Below is a small trained network, with its code and all its weights. Each question gives an input and a class and asks what happens when units are switched off, that is, made to give their printed mean instead of their output.

import numpy as np


def w(rows, s, z=0):
    codes = np.array(rows[::2]) - 128.0
    scale = np.full(codes.shape[1], s)
    scale[-1] = z or s
    return codes * scale


def norm(h):
    return h / np.sqrt((h * h).mean(-1, keepdims=True) + 1e-5)


def f(y):
    return np.maximum(y, 0)


def log_softmax(a):
    a = a - a.max(-1, keepdims=True)
    return a - np.log(np.exp(a).sum(-1, keepdims=True))


def net(x, mask):
    res = np.array(x, float).reshape(1, 3) / 4 @ E
    u = 0
    for l in range(4):
        y = f(norm(res) @ A[l][:, :-1].T + A[l][:, -1])
        res = res + np.where(mask[u : u + 6], y, B[l][:, -1]) @ B[l][:, :-1]
        u += 6
    return log_softmax(norm(res)[-1] @ U[:, :-1].T + U[:, -1])


A, B = {}, {}
E = w([
[234,80,113,173,47,85],'x0',
[190,96,213,15,173,135],'x1',
[138,2,60,99,175,95],'x2',
],0.0079)
A[0] = w([
[191,152,187,203,114,101,122],'L0N0',
[164,27,129,169,244,7,72],'L0N1',
[70,95,104,161,114,65,55],'L0N2',
[255,131,84,178,142,141,5],'L0N3',
[203,151,139,106,135,77,88],'L0N4',
[97,125,114,227,172,108,157],'L0N5',
],0.0079,0.003)
B[0] = w([
[123,180,156,122,167,105,211],'L0N0',
[115,130,215,171,102,167,253],'L0N1',
[106,137,169,97,61,120,185],'L0N2',
[187,167,113,128,167,2,194],'L0N3',
[126,165,89,94,167,141,180],'L0N4',
[155,110,105,29,159,134,221],'L0N5',
],0.009,0.005)
A[1] = w([
[132,84,38,117,175,183,182],'L1N0',
[68,117,132,188,70,47,93],'L1N1',
[92,161,1,151,53,123,1],'L1N2',
[187,132,175,122,214,107,136],'L1N3',
[62,102,81,206,124,123,52],'L1N4',
[173,136,122,170,61,115,39],'L1N5',
],0.0081,0.0017)
B[1] = w([
[138,108,174,195,183,96,191],'L1N0',
[158,85,102,109,141,186,200],'L1N1',
[113,136,135,3,5,129,218],'L1N2',
[174,137,17,121,63,168,254],'L1N3',
[126,114,147,101,69,157,175],'L1N4',
[223,84,100,90,254,134,195],'L1N5',
],0.0073,0.0045)
A[2] = w([
[138,201,136,154,58,112,212],'L2N0',
[146,201,134,110,159,108,132],'L2N1',
[90,103,159,108,152,194,3],'L2N2',
[79,168,136,104,175,138,175],'L2N3',
[99,4,141,149,104,107,162],'L2N4',
[169,85,85,187,162,94,83],'L2N5',
],0.011,0.0013)
B[2] = w([
[126,47,210,140,204,176,243],'L2N0',
[88,50,132,206,76,137,246],'L2N1',
[126,189,45,139,138,62,227],'L2N2',
[191,81,84,179,139,94,239],'L2N3',
[94,171,226,194,114,254,255],'L2N4',
[96,170,174,136,142,68,203],'L2N5',
],0.0079,0.0049)
A[3] = w([
[157,130,103,161,125,65,5],'L3N0',
[133,137,109,6,64,162,101],'L3N1',
[250,107,110,110,112,154,153],'L3N2',
[61,176,95,130,186,95,107],'L3N3',
[108,111,86,93,138,173,102],'L3N4',
[115,83,121,133,156,153,68],'L3N5',
],0.011,0.0013)
B[3] = w([
[220,96,44,155,205,110,168],'L3N0',
[55,119,113,44,110,151,192],'L3N1',
[46,148,81,124,129,102,254],'L3N2',
[229,70,101,129,106,1,179],'L3N3',
[155,151,105,126,113,158,164],'L3N4',
[164,217,189,160,62,118,157],'L3N5',
],0.0094,0.0082)
U = w([
[188,174,83,146,135,45,254],'0',
[125,176,251,190,121,229,46],'1',
[60,178,97,10,75,174,73],'2',
],0.011,0.0011)

Each question gives the input, the list of numbers given to net, and the class t.
The units are the neurons (one row each of A and B). Each row of codes is followed by its name. A weight is (code - 128) times the scale printed after its matrix; where a second scale follows, it is the last column's (A, B and U).
mask holds one flag per neuron, layer by layer. A switched-off neuron (its flag False) gives its mean, the last column of its row in B, instead of its output. The means were averaged over made-up inputs and are rounded, as every weight is.
A unit's drop is (log p(t) with every unit on - log p(t) with that unit switched off) / (log p(t) with every unit on - log p(t) with every unit switched off).
The circuit of an input: a set's keep is (log p(t) with only the set's units on - log p(t) with every unit switched off) / (log p(t) with every unit on - log p(t) with every unit switched off). Starting from the 12 units with the biggest drops (on a tie, the unit counted first), units are removed one at a time, each time the one whose removal leaves the highest keep (on an exact tie, the one counted first), for as long as the keep stays at least 0.8.
units of the circuit, in order: the units of the circuit, biggest drop first
top k neurons: the k neurons with the biggest drops, biggest first
k most important neurons of layer l: the k neurons of layer l with the biggest drops, biggest first
drop of u: that unit's drop, to one decimal
input [1,-6,7], class 1: units of the circuit, in order => (L2N4, L0N1)
input [1,-8,8], class 1: units of the circuit, in order => (L2N4, L0N1)
input [1,-7,2], class 2: units of the circuit, in order => (L1N2)
input [-4,-1,4], class 0: top 4 neurons => (L2N2, L3N3, L2N0, L2N1)
input [-5,-4,1], class 0: top 2 neurons => (L0N5, L1N0)
input [-7,1,-6], class 0: top 2 neurons => (L2N4, L3N3)
input [-8,7,-1], class 0: top 2 neurons => (L2N2, L1N2)
input [-4,8,8], class 1: top 3 neurons => (L2N4, L1N2, L0N5)
input [4,5,-2], class 2: top 2 neurons => (L1N3, L2N3)
input [-8,0,6], class 0: top 2 neurons => (L2N2, L3N3)
input [-2,7,8], class 1: top 3 neurons => (L2N4, L1N2, L0N5)
input [2,3,-1], class 2: 2 most important neurons of layer 2 => (L2N3, L2N2)
input [-6,1,-6], class 0: 2 most important neurons of layer 0 => (L0N1, L0N3)
input [-3,-7,-4], class 2: top neuron => (L1N2)
input [-3,-3,0], class 0: drop of L1N0 => 0.6
input [4,-7,4], class 2: drop of L1N2 => 0.3
input [-7,5,5], class 0: drop of L2N2 => 1.1
